Here is a tiny trained network, its code and every weight. The questions are about switching its units off for an input and a class, where a switched-off unit gives its printed mean instead of its output.

import numpy as np


def w(rows, s, z=0):
    codes = np.array(rows[::2]) - 128.0
    scale = np.full(codes.shape[1], s)
    scale[-1] = z or s
    return codes * scale


def f(y):
    return y / 2 * (1 + np.tanh(0.7978845608 * (y + 0.044715 * y**3)))


def log_softmax(a):
    a = a - a.max(-1, keepdims=True)
    return a - np.log(np.exp(a).sum(-1, keepdims=True))


def net(x, mask):
    res = np.array(x, float).reshape(1, 6) / 4 @ E
    y = f(res @ A[0][:, :-1].T + A[0][:, -1])
    res = res + np.where(mask, y, B[0][:, -1]) @ B[0][:, :-1]
    return log_softmax(res[-1] @ U[:, :-1].T + U[:, -1])


A, B = {}, {}
E = w([
[212,218,213,228,92,186,189,99],'x0',
[254,161,77,99,149,55,92,50],'x1',
[36,170,89,180,17,222,71,72],'x2',
[151,158,192,168,70,93,34,187],'x3',
[193,145,118,25,46,175,140,157],'x4',
[103,162,105,132,117,99,146,145],'x5',
],0.008)
A[0] = w([
[153,118,128,104,106,73,103,24,75],'n1',
[173,151,136,160,103,152,177,126,65],'n2',
[128,150,118,35,118,181,213,110,115],'n3',
[63,98,190,123,86,116,170,180,46],'n4',
[64,113,116,115,132,155,254,172,167],'n5',
[156,104,189,94,177,76,160,147,101],'n6',
[95,174,200,115,112,90,84,179,101],'n7',
[173,148,75,104,127,80,153,43,108],'n8',
[78,108,196,181,207,112,64,70,107],'n9',
[181,153,160,134,174,93,146,226,150],'n10',
[144,97,152,93,173,116,153,146,168],'n11',
[163,110,179,87,66,130,55,178,138],'n12',
[100,128,116,85,170,154,66,156,70],'n13',
[122,102,100,105,114,102,97,112,65],'n14',
[102,77,38,97,136,114,148,129,144],'n15',
[143,147,164,185,117,113,167,96,254],'n16',
[67,171,97,123,84,141,137,26,157],'n17',
[101,119,70,55,135,165,171,90,149],'n18',
[173,139,102,138,125,109,107,84,30],'n19',
[93,125,98,178,147,85,155,128,178],'n20',
[131,50,80,182,193,178,141,75,163],'n21',
[174,185,186,119,112,138,138,82,179],'n22',
[107,191,109,172,119,88,112,228,168],'n23',
[125,135,97,181,99,189,34,121,147],'n24',
[101,75,190,123,150,176,132,150,92],'n25',
[102,115,100,80,155,101,54,98,103],'n26',
[141,86,154,143,126,107,7,154,180],'n27',
[155,119,145,44,69,161,126,167,132],'n28',
[108,88,95,104,111,95,100,140,69],'n29',
[141,113,166,123,157,100,163,168,103],'n30',
[129,204,223,139,103,95,157,94,63],'n31',
[163,188,113,119,143,64,59,81,100],'n32',
[132,110,122,79,148,155,57,171,166],'n33',
[165,128,109,126,107,88,109,77,56],'n34',
[177,167,110,185,163,206,242,74,155],'n35',
],0.0095,0.0048)
B[0] = w([
[116,93,91,148,163,224,197,147,169],'n1',
[86,167,130,100,112,124,138,194,169],'n2',
[178,190,96,192,100,82,95,98,196],'n3',
[97,147,70,119,162,224,220,105,176],'n4',
[152,72,75,142,92,151,134,103,224],'n5',
[82,146,112,87,125,142,85,108,200],'n6',
[131,66,116,186,80,110,180,76,175],'n7',
[125,100,94,135,132,165,153,119,195],'n8',
[150,255,56,159,155,162,55,162,200],'n9',
[82,113,97,66,120,112,97,86,211],'n10',
[104,104,124,124,103,140,102,113,188],'n11',
[207,149,114,144,89,86,131,101,198],'n12',
[91,157,136,124,115,162,155,182,158],'n13',
[73,130,165,101,131,126,157,147,147],'n14',
[111,108,159,137,91,84,128,162,207],'n15',
[129,96,126,127,95,128,95,167,219],'n16',
[85,106,120,88,163,97,94,91,226],'n17',
[171,111,138,139,70,66,145,143,204],'n18',
[96,136,115,111,152,160,180,146,145],'n19',
[187,198,102,176,117,101,101,130,180],'n20',
[188,129,113,168,61,103,103,137,203],'n21',
[103,103,108,129,92,114,130,158,202],'n22',
[171,90,90,149,84,127,123,102,188],'n23',
[113,70,136,51,144,121,55,88,221],'n24',
[141,91,125,158,129,189,196,105,167],'n25',
[102,140,149,141,123,119,148,181,189],'n26',
[153,86,140,165,80,67,171,139,210],'n27',
[157,249,60,171,199,145,66,156,192],'n28',
[92,187,148,87,125,125,152,179,163],'n29',
[104,146,128,42,159,151,81,65,167],'n30',
[77,107,149,102,93,127,141,178,181],'n31',
[106,89,45,147,126,197,203,117,190],'n32',
[110,108,106,159,118,123,128,157,182],'n33',
[81,124,116,146,158,170,188,123,150],'n34',
[101,99,125,113,80,73,122,188,255],'n35',
],0.0083,0.0095)
U = w([
[108,114,87,157,147,232,242,120,102],'0',
[138,124,115,145,126,97,134,148,255],'1',
[76,130,155,124,116,81,159,254,74],'2',
[165,246,76,173,145,119,107,144,113],'3',
[174,89,125,178,102,49,168,98,127],'4',
[74,120,124,56,150,117,91,65,104],'5',
[146,173,173,151,162,109,151,135,122],'6',
[143,192,186,162,206,131,177,95,100],'7',
],0.011,0.012)

Each question gives the input, the list of numbers given to net, and the class t.
The units are the neurons (one row each of A and B). Each row of codes is followed by its name. A weight is (code - 128) times the scale printed after its matrix; where a second scale follows, it is the last column's (A, B and U).
mask holds one flag per neuron, in row order. A switched-off neuron (its flag False) gives its mean, the last column of its row in B, instead of its output. The means were averaged over made-up inputs and are rounded, as every weight is.
A unit's drop is (log p(t) with every unit on - log p(t) with that unit switched off) / (log p(t) with every unit on - log p(t) with every unit switched off).
The circuit of an input: a set's keep is (log p(t) with only the set's units on - log p(t) with every unit switched off) / (log p(t) with every unit on - log p(t) with every unit switched off). Starting from the 12 units with the biggest drops (on a tie, the unit counted first), units are removed one at a time, each time the one whose removal leaves the highest keep (on an exact tie, the one counted first), for as long as the keep stays at least 0.8.
units of the circuit, in order: the units of the circuit, biggest drop first
k most important neurons: the k neurons with the biggest drops, biggest first
drop of u: that unit's drop, to one decimal
input [2,4,7,5,3,2], class 5: most important neuron => n24
input [8,6,5,2,-6,-5], class 2: units of the circuit, in order => n35, n31, n2
input [2,0,-3,-8,-4,-6], class 4: 2 most important neurons => n21, n28
input [8,-3,2,-7,5,2], class 2: 2 most important neurons => n35, n2
input [5,-2,-1,-5,2,-1], class 2: 3 most important neurons => n35, n2, n12
input [7,4,-4,5,4,5], class 2: units of the circuit, in order => n31, n2
input [2,-5,-8,8,-5,-1], class 4: 2 most important neurons => n7, n27
input [4,7,-8,2,-1,0], class 5: units of the circuit, in order => n10, n6
input [5,-3,8,4,-4,4], class 5: 2 most important neurons => n24, n17
input [3,-4,-7,-5,5,2], class 5: 3 most important neurons => n30, n10, n6
input [-1,8,5,0,-7,3], class 0: units of the circuit, in order => n32, n1
input [6,-2,5,4,5,4], class 2: 3 most important neurons => n31, n2, n22
input [-4,-3,-5,-3,7,4], class 3: units of the circuit, in order => n28, n3
input [-2,5,-1,-5,3,3], class 0: units of the circuit, in order => n1, n8
input [-4,-4,1,2,-6,0], class 3: units of the circuit, in order => n9
input [5,-4,-6,3,0,-5], class 5: 2 most important neurons => n10, n30
input [-6,5,5,1,8,4], class 3: 2 most important neurons => n28, n35
input [4,-7,-6,-8,5,3], class 4: 3 most important neurons => n3, n35, n18
input [1,2,-3,-7,4,1], class 4: units of the circuit, in order => n18, n3
input [6,-2,-6,-5,1,1], class 2: units of the circuit, in order => n35
input [4,-8,-7,7,-6,-4], class 0: 2 most important neurons => n4, n25
input [-8,0,5,-6,-5,-2], class 2: drop of n15 => 0.2
input [-3,1,-7,8,3,4], class 4: drop of n7 => 0.5
input [3,1,8,4,4,-1], class 5: drop of n24 => 0.5
